In the rows, zero is written as 128.
Each row of numbers stands for one object and depends on some of the facts below. Use the named rows to name the rest.

Facts:
bitam {μ=dirom}
foden {μ=viskir nuku vigirul pudril, β=reses trogel}
pufo {μ=foran driva pudril}
sani {β=dukabo vosem}
lakitran {μ=britrun, β=tafel trefi}
tena {β=gragrus popi}
skeper {μ=bepu vasti}
flobrar {β=tages koska plegrol brines}
traskeki {β=fledrim fimikas skarel fasko vasti}
sistol {β=stolom mivu}
koska {μ=flobrar gruflak fogudi}
popi {μ=pleklak sosteflol}
kanamu {β=ketebis flivok botim}
gizum {β=biriklus flupom}
replu {β=popi grifabus flivok fogudi}
trenu {μ=trogel, β=rubim}
saso {μ=brabruklal guplu}
mivu {μ=toskenor}
stogrir {μ=grone stadis flivok guplu grugem fedru}
pozu {μ=reses stona destir grugem, β=robozil}
brugil {β=ketebis stadis mitrik}
skelas {μ=tages driva biriklus flusko flaplas, β=dolapul leplak}
datobram {β=segel}
diflim {μ=klofom sigim basa soduklu rulin}
skarel {μ=tages}
plubre {μ=droflutro skoza tudu}
nekem {β=guzu leplak}
brenevi {β=felor rubim zodrodir}
drefla {μ=briflek gegum grugem fetrove}
kugris {μ=tode flaplas kiskibror, β=fetrove brines}
burel {β=zomil pleklak doskofle sigim rubim}
mivi {β=feklagak ketebis skegrodro}
rubri {μ=droflutro fetrove sosteflol}
zedon {μ=buplovak brugil pleklak siza}
fasko {μ=plibuklek trefi fegrok}
klizin {μ=saple zatrum tudu}
baflur {μ=dolapul skeflon robozil rulin}
brurusir {μ=botim fetrove}
nobo {μ=destir}
zitum {μ=tages feklil}
zatrum {β=triskam sevok}
fluve {μ=viskir soras, β=gruflak pufo baflur}
stodrum {μ=britrun plige}
luvidol {β=skoza fetrove mitrik}
zomil {μ=buplovak godebu dirom fogudi}
kemus {μ=platri feklil sosteflol, β=feklagak sigim toskenor flaplas}
grone {β=felor kazom figul}
trulam {μ=traskeki briklen biriklus plige}
klaflek {μ=godebu zatrum stona pefa gevir}
flelol {β=stolom figul}
kides {μ=buplovak klofom soduklu bremor flobrar rastuk}
bepu {β=grudis}
brabruklal {β=feklil stogrir}
ploda {μ=briklen}
zukik {μ=droflutro kiskibror dirom tudu gevir}
vekom {μ=foran brabruklal brenevi tode flelol gevir}
figul {μ=klofom grinuplol grosu godebu zatrum}
sozek {μ=droflutro burel basa botim}
kalak {μ=reses brines flupom, β=fasko}
dirom {β=skegrodro}
patrim {μ=dirom sosteflol, β=rastuk}
nuku {β=baflur}
soras {β=trogel}
driva {β=batram stogrir brines}
flifin {μ=robozil fegrok}
zodrodir {μ=felor}
guzu {μ=ketebis}
fosar {μ=vasti}
tafel {μ=grifabus bepu totro flupom}
fluzik {μ=buplovak foran nuku zatrum}
plamus {μ=grifabus mitrik, β=kiskibror}
pligi {μ=triskam bitol, β=zomil zitum popi}
bipon {μ=gizum plibuklek}
gegum {β=tages feklagak skader}
grosu {β=dukabo klofom}
gevir {β=pefa zedon}
stulimo {μ=foran tages doskofle turok zisim}
skader {μ=datobram replu stona zisim}
plegrol {μ=toskenor bepu mivi}
kluzasam {μ=nekem soras grone ketebis}
pestuk {μ=bitol, β=britrun tode}
fuvogru {μ=flelol}
segel {μ=basa}
kodaven {μ=grosu}
skeklekan {μ=flaplas guplu}
turok {β=popi segel reses}
stafibras {μ=ketebis biriklus zisim}
fimikas {μ=foran grone ketebis flivok}
suzok {μ=buplovak godebu bremor, β=bipon fosar trogel}
vuvam {μ=tages platri}
tiflabo {μ=pleklak stona fedru zisim}

Some objects and their rows:
nekem: [124 110 129  91 139 133 133 136 134 166 114 120 129 107 125 138 127 132
  13 119 159 128 142  92 117 136 137 152 117 135 121 147 132 139 139 168
 129 146 125  99 123 126 117 107 127 158 122 150 153 138 110 149 111]
lakitran: [128 121 120 121 117 142 136 133 140 117 130 124 119 112 108 123 133 159
  74 137 200 130 130 133 103 133 161 105 128 105 130 149 146 125 141 154
 121 126 119  96 128 125 119 106 125 144 129 155 174 141 135 120 102]
kiskibror: [131 141 131 134 126 122 115 124 107 125 122 125 145 138 143 124 129 115
 163 129  92 122 131 124 146 124 107 139 134 142 144 114 124 133 119 123
 132 134 139 143 131 136 135 136 132 117 128 125  96 117 126 122 134]
grugem: [118 114 125  94 135 132 134 141 140 166 113 123 121 120 123 128 111 132
  73 121 164 137 140 114 121 139 130 161 110 131 106 138 129 137 141 143
 126 135 126 103 137 122 127 127 129 150 104 141 140 133 111 134 125]
robozil: [110 117 122  96 127 129 140 138 132 165 113 123 125 128 123 128 120 130
  94 128 174 143 146 117 121 139 124 165 109 128 103 137 134 135 142 135
 129 133 124 100 142 118 132 132 130 139  83 132 134 128 115 126 132]
stogrir: [144 148 128 162 132 107 113 133 147 114 129 157 104 139 139  95  87 148
 205 149 135 136 142 211 132 128 103  84 146 120 134  99 126 114 114 144
 120  97 145 192 145 132 155 127 136 110 149 121 144 140 148 119 146]
skarel: [151 144 132 187 127 102 141 163 162  13 121 150 175 138  96 131 190 113
 223 149 107 134  92  44 129 127 182  57 145 132 179 150 140 132 113  20
 129 138 113 156 170 122 119 136 114  59 120 213 124 129 131  46 239]
gegum: [150 140 141 113 153 137 127 130 141 156 139 119 118 109 150 112 114 130
 146  89  57 106  95  89 158 128 125 112 110 132 121 118 117 130 108 139
 128 124 126 163 113 132 111 133 131 135 174 129 120 126 148 143  85]
grudis: [110 113 122  97 129 126 141 137 131 161 113 128 122 126 123 133 119 125
  90 124 168 145 148 113 122 140 133 166 114 132 104 136 133 135 141 129
 132 135 126  97 142 120 134 131 129 139  89 125 132 130 111 132 137]
gragrus: [141 132 129 134 130 130 104 117 109 130 135 121 142 152 132 132 113 104
 171 128  59 122 108 125 132 110 100 146 127 144 121 119 111 128 116 108
 126 119 134 133 123 121 138 146 131 124 122 103 102 118 123 134 147]
vuvam: [124 128 131 138 144 110 149 146 159  44 130 140 117 124 100 152 168 140
  98 137 187 165 112  55 102 133 213 119 152 104 130 196 150 126 128  74
 135 139 113  92 188  96 116 125 116 105 102 190 180 142 137  80 199]
toskenor: [123 145 131 122 110 135 131 138 129 142 134 114 135 134 151 106 125 116
 209 118  67 123  98 140 161 115  99 129 112 124 104 114 112 125 111  91
 132 117 122 148 138 124 120 144 136 122 132 103  93 116 148 126 113]
suzok: [150 119 132 176 160 121 130  74  88  92 166 137 123 134 105 183 178 138
 125 136  98  95 170 154  87 128 121  77 136 138 167 100 139  85 131 172
 126 118 115 139  46 165 129 133 112  99 177  92 125 136 120 160  80]
platri: [137 141 137 132 140 118 117 130 121 101 126 123 145 133 136 136 147 115
 145 120  87 124 115  82 146 121 131 138 142 141 149 137 127 137 114 112
 134 139 135 140 143 131 125 135 130 114 138 149 108 122 130 115 141]
pefa: [131 140 132 133 126 117 122 126 107 129 120 123 147 136 140 129 143 113
 155 131  88 120 143 127 142 121  98 136 136 145 146 118 125 126 119 126
 135 134 134 139 127 140 136 133 133 112 124 119  99 119 122 130 130]
figul: [ 98 134 129 175  99 109 152  98  93  82 153 144 137 140 139 156 197 131
 215 166 133 122 173 228 115 122 102  96 127 122 138 107 138  89 126 120
 141 117 119 136 101 152 126 134 122  89 153  78  92 128 138 131  91]
vasti: [138 138 121 130 109 132 126 156 133 138 104 120 182 136 118  99 146 115
 222 123  94 108 111  94 156 132  96 104  98 150 149  89 124 143 129  88
 117 124 126 154 122 151 135 144 129 103 111 163  75 120 115  92 135]
mivi: [158 141 137 117 133 151 132 130 132 147 136 103 121 107 146 107 120 120
 128  86  40 101  85  85 162 120 124 108 135 127 130 125 117 134 108 113
 131 128 119 150 107 123 105 120 133 141 153 117 124 110 147 154  94]
pligi: [147 132 129 151 115 149 100 110 126  89 167 118 143 135 121 134 122 136
 172 136  70 109  77 146 114 101 129  81 123 116 127 137 114 119 113 123
 114 105 122 134 101 127 119 129 124 138 183 124 137 136 151 133  97]

Name these rows:
No name comes twice in this set of rows, the named rows included.
[124 123 143 115 134 145 108 122 134 139 159 114 157 119 154 136 146 123
 155 116  45 101  74 106 141 108 113 124  82 135 104 139 102 138 107 117
 123 126 118 144 110 131  96 142 122 149 204 134  99 140 143 142  73] | burel
[114 126 142 115 132 130 108 125 127 135 151 120 163 120 158 146 165 127
 146 134  72 103 108 118 140 112 105 126  84 139 116 139 110 132 107 129
 129 133 123 137 119 138 102 132 123 140 206 145  98 143 137 142  62] | brenevi
[118 124 121  80 126 140 135 144 136 164 119 105 135 118 118 128 133 146
  70 118 166 128 133  96 122 135 129 147 101 126 104 144 138 130 138 148
 123 128 118  89 136 127 124 124 131 150 104 157 144 135 121 124  78] | bepu
[134 128 123 193 115 139  92  91 114  47 156 153 100 168 120 127  71 116
 225 138  98 146  69 177 125 111 159 135 172 111 136 120 103 140 127  87
 118 118 157 148 131 110 145 155 124 117 139  66 113 107 140 101 230] | popi
[111 118 119 148 117 150 119 115 144  73 134 147  87 127 112 110  82 158
 105 121 238 156  83 134 127 142 224 150 150  92 129 145 132 163 153 151
 117 145 152 114 149 120 126 132 123 145 138 130 152 122 135  91 181] | rubri
[159 120 132 129 138 139 117 148 149 147 115 125 190 110 115 119 147 116
 144 107  76  81 101  49 151 134 119  82  95 158 166 101 122 157 128 118
 113 143 122 166  87 162 114 126 118 123 171 201  97 132 108 118 111] | traskeki
[118 134 132 152 105 131 116 121 131  85 160 131 146 128 143 133 152 142
 192 152 105 114  99 174 132 111 130  89 118 113 123 135 119 122 112 116
 123 115 123 146 124 130 109 129 123 127 195 131 118 141 154 119  89] | trenu
[151 135 128 144 120 135 116 123 114 138 125 124 128 144 138 120  85  87
 152 121  36 130 110 138 145 108  91 136 155 137 126 118 106 131 116  87
 131 120 136 145 123 111 138 124 138 128 103  80 114 102 131 152 183] | flivok
[125 140 135 126 122 127 130 139 132 133 134 124 135 131 153 114 130 109
 201 119  59 126 102 133 159 116 109 126 115 128 110 122 111 129 109  79
 134 122 125 154 140 119 119 142 133 119 135 108  98 116 143 128 137] | flaplas
[120 126 142 123 129 122 102 131 130 142 141 129 168 114 161 139 142 125
 110 149  80 105 125 142 135 108  93 119 102 145 130 140 112 137 108 146
 128 135 130 151 119 140 108 114 126 145 207 156 118 148 129 154  71] | grone
[108 111 131 198 123 128 150  73  97  78 174 157 105 149 128 167 162 113
 234 138  96 123 133 212 113 127 137 110 132 115 130  85 113 100 137  88
 136 120 121 152  71 141 122 157 113  94 162  26  82 113 136 143 149] | zomil
[111 106 128 113 146 138 123 122 140 133 121 137 105 123 123 131  97 133
  78 104 193 147 104  81 134 147 191 189 124 124 121 140 126 162 147 141
 127 159 142 110 145 122 123 139 125 148 121 135 131 124 113 113 171] | sosteflol

The same objects again, as new rows of numbers:
Some rows with their names:
pleklak: [136 138 127 135  94 129  92 150 157 184 130 146 123 126 140 109 158 110
 124 149 146 129 142 140 149 154 139 153 117 125 134  96 105 113 141 136
  99 108 151  84 148]
bitam: [134 117 144 116 128 117 134 116 127 139 115 120 102 125 113 129 106 120
 107 104 114 118 152 134 104 148 133  94 131 158 127 137 155 150 141 133
 134 142 152 116 108]
tages: [132 153 132 156  85 113 107 176 136 164 144 123 124 109 154 117 146  90
 131 147 179 115 149 156 160 156 108 208 111 103 143 111 120  81 170 147
 106 127 114 131 111]
viskir: [ 89 154 114 138 145 107 119 135 135 101 148 140 142 129 138 115 140 141
 128 144 141 120 114 125 140 150 123 163 127  84 134 112  97 106 104 132
 132 114 108 133 124]
godebu: [ 93 128 146 141 120  99  92 123 160 152 141 159 115 132 120 103 124 134
  91 124 127 104 125 135 139 196 161 149 153 115 131  74  99 120  95 140
 126  96 173  98 134]
brines: [128 119 122 112 122 160  93 106 134 137 148 139 106  92 134 128 164 114
 155 145 133 141 123 113 137  94 115 140 145 136 148 116  97  98 113 112
 112 121 139 124 168]
burel: [125  99 137 118 113 126  87 110 126 133 115 119 106 141 138 122 104 158
 132 102 128  69  96 139 139 157 155 139 123 133 132 157 140 162 152 116
 131 132 140 125 139]
stodrum: [149 135 122 151 123 133 172 154 112 123 126 116 137 148 129 152 113 129
 131 121 105 163 142 123 109  95 105 116 116 145 130 131 160 119 146 132
 143 138 109 160 118]
koska: [138 136 154 132 155 142 176 131 145 152 131 135 131 153 108 134 115 115
 110  99 112 180 170 137  90 133 121  87 150 152 108  98 140 149 100 149
 123 140 177 122 124]
replu: [120 141 108 148  90 106 115 133 120 141 117 135 130 123 126 113 121 145
 117 160 118 125 104 105 160 144 136 121  98 126 156 126 116 126 142 116
 125  84 123  93 141]
tode: [ 65 110 162  90 128 133  99 132 121  88 163 109 121  88 120 104 115 113
 128 164 195 153 112 204 161 164 117 191 135  91  86 163 164  96 115 143
 117 127 150 124 113]
ketebis: [105 173  91 132 120 124 108 160 140 138 157 136 163 118 150 101 165 129
 143 177 170 125 119 128 162 130 120 172 102  74 134 118  82 105 121 129
 109 110 116 109 137]
briklen: [128 150 107 151  99 117 123 158 124 134 132 133 139 129 145 135 131 130
 128 127 144 123 120 131 157 132 119 182 117 113 149 118 120  96 157 138
 129 116 102 156 127]
dite: [133 129 122 126 130 140 136 130 129 127 129 129 124 129 140 125 119 134
 136 115 127 134 123 116 122 118 126 129 129 128 131 127 132 123 127 119
 134 129 125 145 137]
zukik: [138 104 158  98 149 124 152  89 107 100 110  92 106 119  98 145 101 107
 120 115 125 122 167 162  86 141 140  60 134 158 103 176 170 179 138 132
 140 165 150 109  73]
sival: [126 124 124 136 124 128 127 126 115 126 129 129 129 124 123 133 123 130
 133 111 113 124 123 121 127 121 131 134 133 131 135 130 134 124 131 125
 135 125 128 151 139]
skegrodro: [133 125 126 117 133 145 132 129 130 138 146 131 128 132 137 130 137 115
 138 112 122 145 135 134 131 117 117 138 137 128 119 128 130 119 117 133
 117 146 140 146 137]
vasti: [134  96 113 124 120 173 117 124 137  94 132 172 113  96 134 142 150  94
 153 119 148 105 121  98 163  96 125 160 197 120 141 100  93  63 116 128
 102 114 149 158 141]
brabruklal: [ 81 133 123 125 126  85 104 106 107  82 123 118 126  98 122 112 121 149
 128 145 151  78 105 138 149 171 136 155 121  99 135 160 105 138 124 120
 143 115 103 120  96]

Which object is each row?
No name comes twice in this set of rows, the named rows included.
[146 109 123 117 140 159 148 141 138 104 123 144 136 129 133 136 142  99
 139 128 143 108 147 111 143  83 126 127 166 117 116 121 119 109 137 148
  97 139 146 147 120] | fledrim
[137 134 154 139 162 127 185 129 134 146 109 142 143 173  90 136  92 142
  85  99  77 180 157 112  74 133 135  51 136 152 108 104 161 164 101 148
 136 129 164 113 116] | kides
[111 140 111 139  96 113  84 140 153 159 125 151 123 112 132  94 152 126
 124 179 143 110 123 114 159 148 152 136 110 121 141 106  86 111 135 123
 109  89 145  62 152] | stona
[103  99 157 114 115 145 142 138  92 101 114 119 122 133  93 126  80 166
 110 142 121 184  83 146 148 114 105 132 129 146 115 171 195 120 132 109
 152 108 138 158 156] | pestuk
[118 111 136  98 114 134  78 129 147 149 124 134 128 157 148 116 121 148
 127  93 143  68  95 140 143 160 144 161 133 110 116 110 122 159 132 130
 117 134 159 130 149] | basa
[151 127 117 110 134 139 139 109 129 135 114 130 123 128 109 128 141 128
 140 156 119 148 120 100 129  94 131  82 115 155 131 141 129 133 125  97
 121 116 127  98 144] | nobo
[ 91 160 122 137 109 142  92 129 103 143 177  88 135 154 159  95 108 205
 166 102  73 139  82 151 122 140 126 174 107 113 163 163 167 144 119  99
 126 129 114 155 156] | gizum
[104 112 145 124 134 109 104 106 124 125 135 135 118 108 122 121 118 124
 121 115 140 109 125 142 124 168 143 139 141 125 121 126 123 142 113 139
 134 120 152 120 114] | saple
[116 123 140 119 177 100 184 100 100  80 116  95 135 106  89 142 105 115
 122 139 136 144 169 153  84 133 123  73 124 129 107 188 151 158 102 128
 157 153 112 112  69] | vekom
[ 95 114 137 119 128 138  76 124 127 118 151  98 109  99 142 123 152 104
 135 138 154  73 133 191 126 167 132 166 134 104 123 143 155 116 131 148
 121 145 164 117 100] | kiskibror
[120 144 148 142 167  99 184 117 122 112 117 125 138 128  82 133 109 127
 103 130 112 171 177 136  93 144 126  63 124 133 109 127 140 150  94 138
 150 133 144 104  84] | fluzik

The same objects again, as new rows of numbers:
Named rows:
fluzik: [160 152 171 118 185 157 140 139 170 139 158 170 146 138 143]
zomil: [175 122 180  87 166  91 132 155 167 168 150 153 153 140 186]
fasko: [ 55 120 172 134 144  96 148 145 115  31 152 189 126 148 159]
klizin: [144 149 156  97 166 134 127 139 156 126 150 153 116 113 159]
skelas: [121 124 188  98 195 139 149 111 150 128 163 117 108 145  63]
plegrol: [115 150 131 107 161  98 201 104  72 156 150 125 134 136 170]
trogel: [136  94 137 166 106 128 125 127  91 137 131 123  94 138 156]
brabruklal: [139 141 102 150 109 164 146 116 129 167 119 184 105  87  73]
fegrok: [ 93 122 135 175  87 128 124 137 116  72 121 107 128 102 123]
sigim: [137 112 134 132  76  96 125 179 144 132 127 118 177 101 173]
felor: [119 105 162 129 102 127 131 116 109 124  84 119 177 115 156]
saple: [148 123 116 119 112 168 118 132 132 128 131 151 120 106 131]
flusko: [129  99 140 122 120 155 125 119 124 137 133 116 124 140  69]
ketebis: [122 146 141 154  58 146  97 148 115 186  99 154 162 177  76]
nubes: [113 126 135 133 127 128 132 121 126 100 130 114 121 124 137]
triskam: [112 118 118 146  99 140 125 122 102 112 131 100 134 129 132]
flupom: [125 138  66 135 104 136 115  89  55 140 123  92 144 143 163]
britrun: [115  95 131 138  91 151 133 123 106 114 120  79 134 141 111]
fedru: [116 134  78 151 130 139  74 139 120 152 103 132 155 136  99]

Name these rows:
No name comes twice in this set of rows, the named rows included.
[106 134 113 111  62 111  93 160 121 144  94 115  64 112 151] | botim
[163 143  86 142 118  93  95 108 152 150 111 112 121 161  85] | replu
[109 103 158  94 170 121 147 133 140 140 145 101 100 149  95] | vuvam
[103 143  62 150 131 129  69 134 103 152  98 134 142 117 115] | grugem
[156 137 196 108 190 139 146 148 171 119 103 153 170 139 212] | figul
[194 137 126 146 187 109 144 134 193 110 157 148  99 131 162] | suzok
[156 121 103 157 134 102  91 114 131 150 121 127 126 152  94] | datobram
[129 120 168 143 138  92 114 157 133 128 134 137  74 123 185] | segel
[180 102 129 155 120 105 116 100 146 147 125 127 102 149  63] | turok
[163 118 104 147  93 199  94 121 126 151 122 154 152 127  71] | foran
[104 118  70 108  79 136 140  96  72  78 139 184 136 148 157] | vasti
[146 142 141 123 148 130 140 138 162 109 152 140 137 133 156] | kodaven
[122 166 119 130 115 114 165 116 146 114 110 121  99 135 108] | luvidol
[113 133 152  77 169 129 131 139 144 139 149 141  76  95 161] | plubre
[127 143 170 112 139 155 125 110 123 141 140 163 117 116 120] | fuvogru

